Each row was made from one walk, in order. Every step used is in the known rows, and no mark comes twice. Write each row's walk.
(in the rows, 128 means zero)
Known rows:
sesomav, sefa, zareg, pilil, viza, sota: [124 123 105 110  72  79 139 120  46 169 141 112 121 124  77 120 178 183
 138 119]
sefa, sota: [126  84  83 136 148 100 130  97 130 138 114 129 135 130 119 130 189 137
 120 154]
zareg, sota: [117  76  92 129 163 103 142  86 103  82 128 133 127 162 130 149 165 147
 111 134]
pilil, viza, sota, zareg: [105 112 110 108 162  62 131  93  88 135 139 148 160 119 120 108 163 149
  61 125]
sefa, zareg, pilil, viza, sota: [121 106 104 111 112  66 132 136  55 184 133 121 133 124 119 134 180 171
 127 121]
sesomav, sefa, sota, zareg, pilil, viza: [ 82  89  89 147 131  90 157  84  90 131 160 133 137 115  64  94 173 156
 108 130]
sefa, zareg, sesomav: [167 102 149 108  90  85 143 114 101 115 156 128 122 138 139 129 171 123
 151 146]
zareg, sesomav: [138  91 147 111 121  81 136  99 123 114 134 123 143 135 126 127 161 139
 125 142]
sefa, zareg, pilil: [146  88 127 159 104  87 137 132  77 151 136 124 110 154 118 145 186 157
 149 138]
sesomav, sefa, zareg: [164 116 119 136  69 110 136 104  78  98 147 124 102 148  92 121 178 149
 143 141]
viza, sefa, zareg: [159 114 120 142 128  94 128  93  84 139 152 156 110 167 161 138 184 159
 139 156]
sota, zareg, pilil, viza, sefa: [ 84  92 123 154 178  66 144  82  74 149 170 163 145 149 130 117 162 185
  87 128]
viza, sota, zareg: [134 116 130 134 153  65 126  91 112 149 128 152 151 139 130 123 181 152
  89 133]
sesomav, sefa, sota, zareg, pilil: [111  90 110 175 121  96 152  81 113 147 150 141 128 134  74 108 190 160
 133 136]
viza, sota, zareg, sesomav: [141 119 162 107 134  51 137  88 127 152 144 148 159 129 142 115 170 143
 110 134]
viza, sota: [137 111 114 116 135  72 116 102 113 164  99 127 144 136 125 139 183 166
 109 134]
sota, zareg: [129  93 133 152 153  84 135  89 108 104 146 154 139 145 122 122 169 136
  86 141]
sefa, sota, zareg, pilil, viza: [ 80  73  90 150 167  76 151  96  98 147 156 143 149 118 103 111 177 141
  95 135]
pilil, viza, sota, zareg, sesomav, sefa: [112 132 140  79 105  62 148  75  96 121 165 138 159 108  93  86 151 155
  94 121]
sota, zareg, pilil, viza: [ 86  79 121 148 158  69 147 102  75 124 155 142 151 131 101 117 158 155
  77 121]
pilil, zareg, sota, sefa: [137  91  87 131 216 113 133  87 111 108 132 132 132 154 160 139 171 144
 122 177]
pilil, zareg, sesomav, sefa, sota, viza: [159 114  96 134 129 100 134  90 138 154 116  55 128 132 108 139 204 134
 172 184]
viza, sota, sefa: [151 118 113 101 141  76 108 100 101 187 120 159 144 119 134 113 187 158
  99 150]

Write each row's walk:
[131  89 131 129 144  76 152  80 143 125 162 149 151 122 135 106 178 111
 124 154]
sefa, sota, zareg, sesomav
[159 130 126  48 103  66 131 114  69 171 171 154 146  90 148  90 170 132
 123 150]
pilil, viza, sota, sefa, zareg, sesomav
[142 106 145 105  84  93 142  82 117  98 137 115 132 135  85 111 158 149
 136 138]
zareg, sesomav, sefa
[ 95  94  66 117 176  90 132  74 102 145 139 148 141 128 142 115 173 160
 106 153]
pilil, viza, sefa, sota
[142 108 110 127 145 106 145  80 155 123 119  85 139 134 112 122 179 140
 169 178]
pilil, zareg, sesomav, sefa, sota
[145 101 100 139 148 106 147  82  77 105 165 158 103 179 176 150 176 161
 150 149]
viza, sefa, zareg, sota
[101  99  96 113 163  86 128  79  83 123 143 147 140 143 137 124 157 172
  87 139]
pilil, viza, sefa
[122  97  87 142 168  94 128  72 127 162 128 151 130 147 152 130 193 162
 130 162]
viza, sefa, sota
[132  95  80 149 163  97 132  74  82 138 139 123 113 173 155 167 192 171
 126 150]
zareg, sota, viza, sefa
[108 111  93  90 146  71 119 103  91 151 114 124 155 118 116 124 164 161
  80 125]
pilil, viza, sota
[128 104 135 135 164  73 150  57 142 149 173 170 146 139 166 108 182 136
 132 163]
viza, sefa, sota, zareg, sesomav
[140  87  74 157 197 106 130 101 104 116 104  71 120 173 149 182 190 142
 130 169]
pilil, zareg, sota, viza
[130 110 100 116 132  90 132  97  58 122 167 150 120 146 151 123 166 158
 116 149]
pilil, viza, sefa, zareg
[124  82  90 146 213 111 141  90 122  86 110 102 132 175 154 166 165 151
 129 161]
pilil, zareg, sota
[127 100  83 137 115 112 135  80 122 119 121 120 123 130  80 113 187 150
 130 147]
sesomav, sefa, sota
[101 101 114 109 174  69 154  60 119 131 189 169 158 120 157  93 164 135
 106 156]
pilil, viza, sefa, sota, zareg, sesomav
[147 108 102 153 140  86 111  87  88 165 126 117 120 161 142 152 198 167
 118 157]
sota, viza, sefa
[132 101 116 108  94 101 147  76 136 123 138 117 133 120  92 108 179 141
 153 147]
zareg, sesomav, sefa, sota
[175 109 115 122 111 101 125 115  73 136 161 164 116 129 136 113 187 130
 124 162]
sota, sefa, zareg
[138 100  75 164 215 104 125  79  98 137 118  93 119 190 181 183 191 170
 139 178]
pilil, zareg, sota, viza, sefa
[143  89  67 146 131  94 117 107 112 166 112  98 125 131 116 146 215 131
 123 163]
sefa, sota, viza
[120 100 105 128  77  98 148 117  41 120 155 112 112 131  70 117 167 168
 135 125]
sesomav, sefa, zareg, pilil, viza
[126 105 101 156 127 102 145  69 119 105 150 148 129 132  81 100 187 136
 114 149]
sesomav, sefa, sota, zareg
[179 131 116 100 111  82 115 117  77 184 142 164 126 123 146 112 198 147
 127 157]
viza, sota, sefa, zareg
[130  81  77 143 144 103 131  96  84 112 124 101 117 158 124 164 188 142
 117 142]
zareg, sota, viza
[137 113 162 126 100  86 152  71 117  87 168 140 138 135  91  99 156 138
 119 136]
sota, zareg, sesomav, sefa
[113  99  78 110 158 102 153  82  52  89 179 154 113 159 168 135 159 157
 123 141]
pilil, viza, sefa, zareg, sota
